Below is a small trained network, with its code and all its weights. Each question gives an input and a class and asks what happens when units are switched off, that is, made to give their printed mean instead of their output.

import numpy as np


def w(rows, s, z=0):
    codes = np.array(rows[::2]) - 128.0
    scale = np.full(codes.shape[1], s)
    scale[-1] = z or s
    return codes * scale


def norm(h):
    return h / np.sqrt((h * h).mean(-1, keepdims=True) + 1e-5)


def f(y):
    return np.maximum(y, 0)


def log_softmax(a):
    a = a - a.max(-1, keepdims=True)
    return a - np.log(np.exp(a).sum(-1, keepdims=True))


def net(x, mask):
    res = np.array(x, float).reshape(1, 5) / 4 @ E
    u = 0
    for l in range(4):
        y = f(norm(res) @ A[l][:, :-1].T + A[l][:, -1])
        res = res + np.where(mask[u : u + 15], y, B[l][:, -1]) @ B[l][:, :-1]
        u += 15
    return log_softmax(norm(res)[-1] @ U[:, :-1].T + U[:, -1])


A, B = {}, {}
E = w([
[175,201,53,229,191,149,126,204,139],'x0',
[176,8,101,148,197,64,83,125,211],'x1',
[169,183,112,16,250,133,126,114,134],'x2',
[134,134,130,132,123,128,134,115,130],'x3',
[132,131,130,131,126,129,134,122,130],'x4',
],0.002)
A[0] = w([
[193,177,103,8,226,148,144,106,129,184],'L0N1',
[222,148,138,141,113,141,122,50,106,177],'L0N2',
[113,141,72,146,129,222,134,172,137,43],'L0N3',
[73,155,142,61,93,119,199,116,64,144],'L0N4',
[122,85,99,165,52,133,168,167,99,80],'L0N5',
[153,152,66,168,108,134,168,69,109,154],'L0N6',
[205,125,93,201,168,174,131,173,97,64],'L0N7',
[102,56,162,85,142,85,162,47,58,249],'L0N8',
[148,200,151,144,94,215,167,199,83,84],'L0N9',
[66,139,124,117,129,126,28,154,87,210],'L0N10',
[169,78,136,106,188,97,141,148,175,112],'L0N11',
[157,43,103,145,135,90,106,135,252,67],'L0N12',
[76,99,173,59,95,134,137,84,146,187],'L0N13',
[115,156,164,179,63,146,136,177,122,30],'L0N14',
[114,107,127,186,63,113,117,129,128,84],'L0N15',
],0.0029,0.0016)
B[0] = w([
[152,124,254,15,119,177,69,158,175,252],'L0N1',
[66,96,107,99,133,102,79,209,125,155],'L0N2',
[103,133,143,128,83,159,223,102,203,154],'L0N3',
[154,174,191,106,135,100,68,120,53,200],'L0N4',
[40,218,132,113,140,109,168,134,183,173],'L0N5',
[61,71,133,120,161,137,128,205,128,159],'L0N6',
[131,164,123,213,148,90,104,77,75,182],'L0N7',
[82,79,35,88,77,145,46,187,150,233],'L0N8',
[70,98,2,98,86,131,214,135,215,197],'L0N9',
[112,178,183,159,68,127,181,58,138,165],'L0N10',
[77,148,23,149,99,73,92,75,170,193],'L0N11',
[156,53,251,138,101,201,152,169,85,218],'L0N12',
[126,145,156,219,169,104,47,86,34,212],'L0N13',
[89,159,122,108,135,37,142,153,143,164],'L0N14',
[174,108,208,101,143,100,144,177,167,174],'L0N15',
],0.0023,0.0035)
A[1] = w([
[187,137,98,84,138,194,173,134,164,11],'L1N1',
[164,124,64,172,103,124,171,190,140,147],'L1N2',
[49,53,182,145,99,147,171,97,48,36],'L1N3',
[168,106,136,70,229,101,129,128,140,168],'L1N4',
[133,175,124,63,129,70,149,126,207,126],'L1N5',
[163,148,91,112,208,153,175,143,178,98],'L1N6',
[157,80,144,201,111,141,133,80,82,88],'L1N7',
[158,123,97,115,225,52,68,53,168,9],'L1N8',
[199,4,95,196,119,128,116,81,156,113],'L1N9',
[127,189,154,102,97,190,163,164,123,33],'L1N10',
[141,162,158,165,182,148,127,193,156,93],'L1N11',
[152,131,117,71,195,136,131,91,117,208],'L1N12',
[129,90,115,187,81,85,147,136,65,165],'L1N13',
[222,90,176,160,190,28,91,114,134,84],'L1N14',
[144,125,232,111,98,124,111,72,68,9],'L1N15',
],0.0035,0.0016)
B[1] = w([
[206,43,115,191,26,137,152,159,61,151],'L1N1',
[28,159,171,106,113,158,204,57,121,203],'L1N2',
[251,118,46,110,112,57,91,110,196,210],'L1N3',
[93,199,110,204,51,110,174,65,90,237],'L1N4',
[145,83,89,182,112,113,149,177,56,191],'L1N5',
[213,115,91,124,14,117,146,201,210,187],'L1N6',
[127,100,114,98,216,115,128,202,66,172],'L1N7',
[85,163,201,241,126,84,229,122,216,198],'L1N8',
[134,125,160,35,224,190,73,198,58,254],'L1N9',
[203,28,230,124,68,152,70,183,204,186],'L1N10',
[237,176,87,167,109,92,100,109,160,190],'L1N11',
[27,124,153,219,117,155,137,98,124,217],'L1N12',
[199,57,80,97,191,85,160,154,58,220],'L1N13',
[67,241,76,198,85,89,207,107,207,227],'L1N14',
[58,172,36,72,242,190,105,166,128,195],'L1N15',
],0.0026)
A[2] = w([
[82,91,214,58,185,161,138,132,230,135],'L2N1',
[96,129,93,90,182,121,147,4,135,56],'L2N2',
[105,187,175,99,83,214,122,143,146,185],'L2N3',
[104,187,92,140,125,82,143,173,72,170],'L2N4',
[82,180,155,91,43,162,172,81,39,81],'L2N5',
[101,66,42,197,100,63,169,106,166,252],'L2N6',
[250,138,129,111,66,222,115,190,113,12],'L2N7',
[139,161,42,144,76,52,130,94,59,18],'L2N8',
[111,65,193,32,142,80,117,90,175,192],'L2N9',
[169,43,82,232,90,136,145,153,40,193],'L2N10',
[70,187,123,143,102,90,140,34,144,127],'L2N11',
[220,170,203,197,156,106,125,150,84,137],'L2N12',
[193,173,87,184,159,175,213,244,60,102],'L2N13',
[104,46,191,43,79,111,50,177,89,169],'L2N14',
[108,59,120,59,51,89,38,12,112,103],'L2N15',
],0.0032,0.0022)
B[2] = w([
[116,125,115,143,8,74,107,84,117,188],'L2N1',
[114,108,136,190,83,107,122,191,159,138],'L2N2',
[102,101,126,105,203,156,117,139,93,201],'L2N3',
[169,95,128,143,135,96,136,56,142,181],'L2N4',
[172,107,114,144,218,73,87,113,145,181],'L2N5',
[145,183,142,33,157,152,125,137,68,238],'L2N6',
[169,154,228,89,16,210,147,194,154,151],'L2N7',
[185,199,122,177,34,3,170,224,47,140],'L2N8',
[94,126,74,147,47,167,131,63,165,217],'L2N9',
[94,77,126,45,208,191,70,79,109,196],'L2N10',
[147,71,43,133,119,121,166,145,170,171],'L2N11',
[102,47,134,162,166,141,101,192,149,163],'L2N12',
[49,60,199,159,120,123,75,98,93,201],'L2N13',
[176,189,77,115,142,79,173,61,163,254],'L2N14',
[108,139,170,183,171,158,159,217,129,214],'L2N15',
],0.0037,0.0043)
A[3] = w([
[194,169,225,178,102,118,142,235,202,133],'L3N1',
[95,183,62,126,154,149,176,114,53,48],'L3N2',
[107,154,192,140,92,211,206,224,62,136],'L3N3',
[183,160,90,45,185,193,57,147,114,120],'L3N4',
[140,237,166,80,78,59,47,124,60,35],'L3N5',
[144,74,233,138,191,244,20,252,76,62],'L3N6',
[179,182,115,89,87,82,163,89,213,210],'L3N7',
[68,61,113,80,131,128,102,107,69,111],'L3N8',
[31,58,86,129,189,168,233,179,69,65],'L3N9',
[250,91,114,107,103,25,81,139,87,141],'L3N10',
[90,166,35,111,170,96,109,29,73,132],'L3N11',
[103,97,102,52,91,209,105,85,74,179],'L3N12',
[125,115,107,46,109,157,151,171,36,200],'L3N13',
[112,146,117,211,102,122,163,105,229,47],'L3N14',
[214,112,242,169,29,241,81,225,88,4],'L3N15',
],0.0034,0.0024)
B[3] = w([
[225,172,182,102,177,149,250,180,172,183],'L3N1',
[92,145,61,138,55,121,120,106,118,167],'L3N2',
[171,139,62,87,44,178,183,117,167,186],'L3N3',
[43,82,156,158,111,161,105,75,184,193],'L3N4',
[151,224,114,82,192,111,183,179,37,178],'L3N5',
[113,50,234,133,115,133,102,182,44,213],'L3N6',
[81,96,132,134,165,143,83,149,46,233],'L3N7',
[195,149,116,162,162,167,158,160,123,207],'L3N8',
[65,177,64,207,97,219,120,178,67,198],'L3N9',
[223,138,55,36,119,72,162,150,84,190],'L3N10',
[179,102,202,100,78,131,177,165,125,252],'L3N11',
[144,133,107,174,205,152,91,91,188,228],'L3N12',
[95,152,105,195,85,82,100,110,157,217],'L3N13',
[126,135,176,210,112,29,95,66,193,174],'L3N14',
[200,76,195,4,11,165,194,161,209,177],'L3N15',
],0.0037)
U = w([
[203,198,53,43,129,33,185,200,11,250],'0',
[209,2,48,42,198,92,51,57,184,168],'1',
[47,208,30,218,62,221,197,208,56,107],'2',
[62,27,207,207,244,214,56,214,29,104],'3',
[39,242,178,28,251,190,30,38,91,96],'4',
[26,74,141,170,71,38,35,9,234,67],'5',
[214,113,242,67,50,215,210,238,189,109],'6',
[184,187,206,240,202,64,190,183,239,187],'7',
],0.0053,0.0013)

Each question gives the input, the list of numbers given to net, and the class t.
The units are the neurons (one row each of A and B). Each row of codes is followed by its name. A weight is (code - 128) times the scale printed after its matrix; where a second scale follows, it is the last column's (A, B and U).
mask holds one flag per neuron, layer by layer. A switched-off neuron (its flag False) gives its mean, the last column of its row in B, instead of its output. The means were averaged over made-up inputs and are rounded, as every weight is.
A unit's drop is (log p(t) with every unit on - log p(t) with that unit switched off) / (log p(t) with every unit on - log p(t) with every unit switched off).
most important unit: the unit with the biggest drop
k most important neurons: the k neurons with the biggest drops, biggest first
top k neurons in layer l: the k neurons of layer l with the biggest drops, biggest first
drop of u: that unit's drop, to one decimal
input [-5,-8,2,-3,3], class 4: most important unit : L3N4
input [1,0,6,0,3], class 6: 3 most important neurons : [L0N1; L0N13; L1N5]
input [-4,8,-6,6,7], class 1: 2 most important neurons : [L2N14; L2N10]
input [3,8,1,-4,7], class 7: 3 most important neurons : [L1N8; L1N14; L0N11]
input [6,1,5,-6,2], class 7: 3 most important neurons : [L0N7; L0N12; L1N8]
input [1,2,6,3,0], class 7: 2 most important neurons : [L1N8; L2N10]
input [6,4,0,4,5], class 3: 2 most important neurons : [L0N12; L0N1]
input [-5,1,5,-4,2], class 5: 4 most important neurons : [L2N6; L1N9; L2N9; L0N12]
input [8,0,7,3,5], class 6: 3 most important neurons : [L0N1; L1N6; L0N13]
input [7,0,7,-2,-6], class 6: 2 most important neurons : [L0N1; L1N6]
input [0,-1,-2,6,-7], class 0: 2 most important neurons : [L0N14; L1N8]
input [6,4,0,5,-3], class 3: 2 most important neurons : [L0N12; L0N1]
input [2,7,6,-3,-4], class 7: 2 most important neurons : [L1N8; L3N1]
input [-6,-3,0,-1,-7], class 0: top neuron in layer 0 : [L0N1]
input [-3,7,-6,3,0], class 1: 2 most important neurons : [L2N14; L2N10]
input [-8,3,-1,-3,5], class 1: top 3 neurons in layer 0 : [L0N8; L0N1; L0N13]
input [4,1,7,8,-8], class 7: 3 most important neurons : [L0N12; L1N8; L1N4]
input [3,8,3,-4,1], class 7: top 2 neurons in layer 1 : [L1N14; L1N8]
input [2,-5,1,-2,-5], class 6: 2 most important neurons : [L1N10; L2N7]
input [-2,-1,2,4,7], class 4: most important unit : L2N14
input [0,-7,5,-5,6], class 4: top 4 neurons in layer 2 : [L2N15; L2N5; L2N3; L2N14]
input [-4,-8,3,6,5], class 4: top 2 neurons in layer 3 : [L3N4; L3N5]
input [4,0,4,4,1], class 6: drop of L0N13 : 0.4
input [7,0,5,4,-5], class 6: drop of L1N1 : 0.1
input [-2,1,7,2,-3], class 5: drop of L0N1 : 0.2
input [-3,3,-6,-3,-2], class 1: drop of L2N14 : 0.2
input [1,-4,4,-7,-6], class 6: most important unit : L2N7
input [-5,-4,2,0,-6], class 4: top 2 neurons in layer 3 : [L3N4; L3N5]
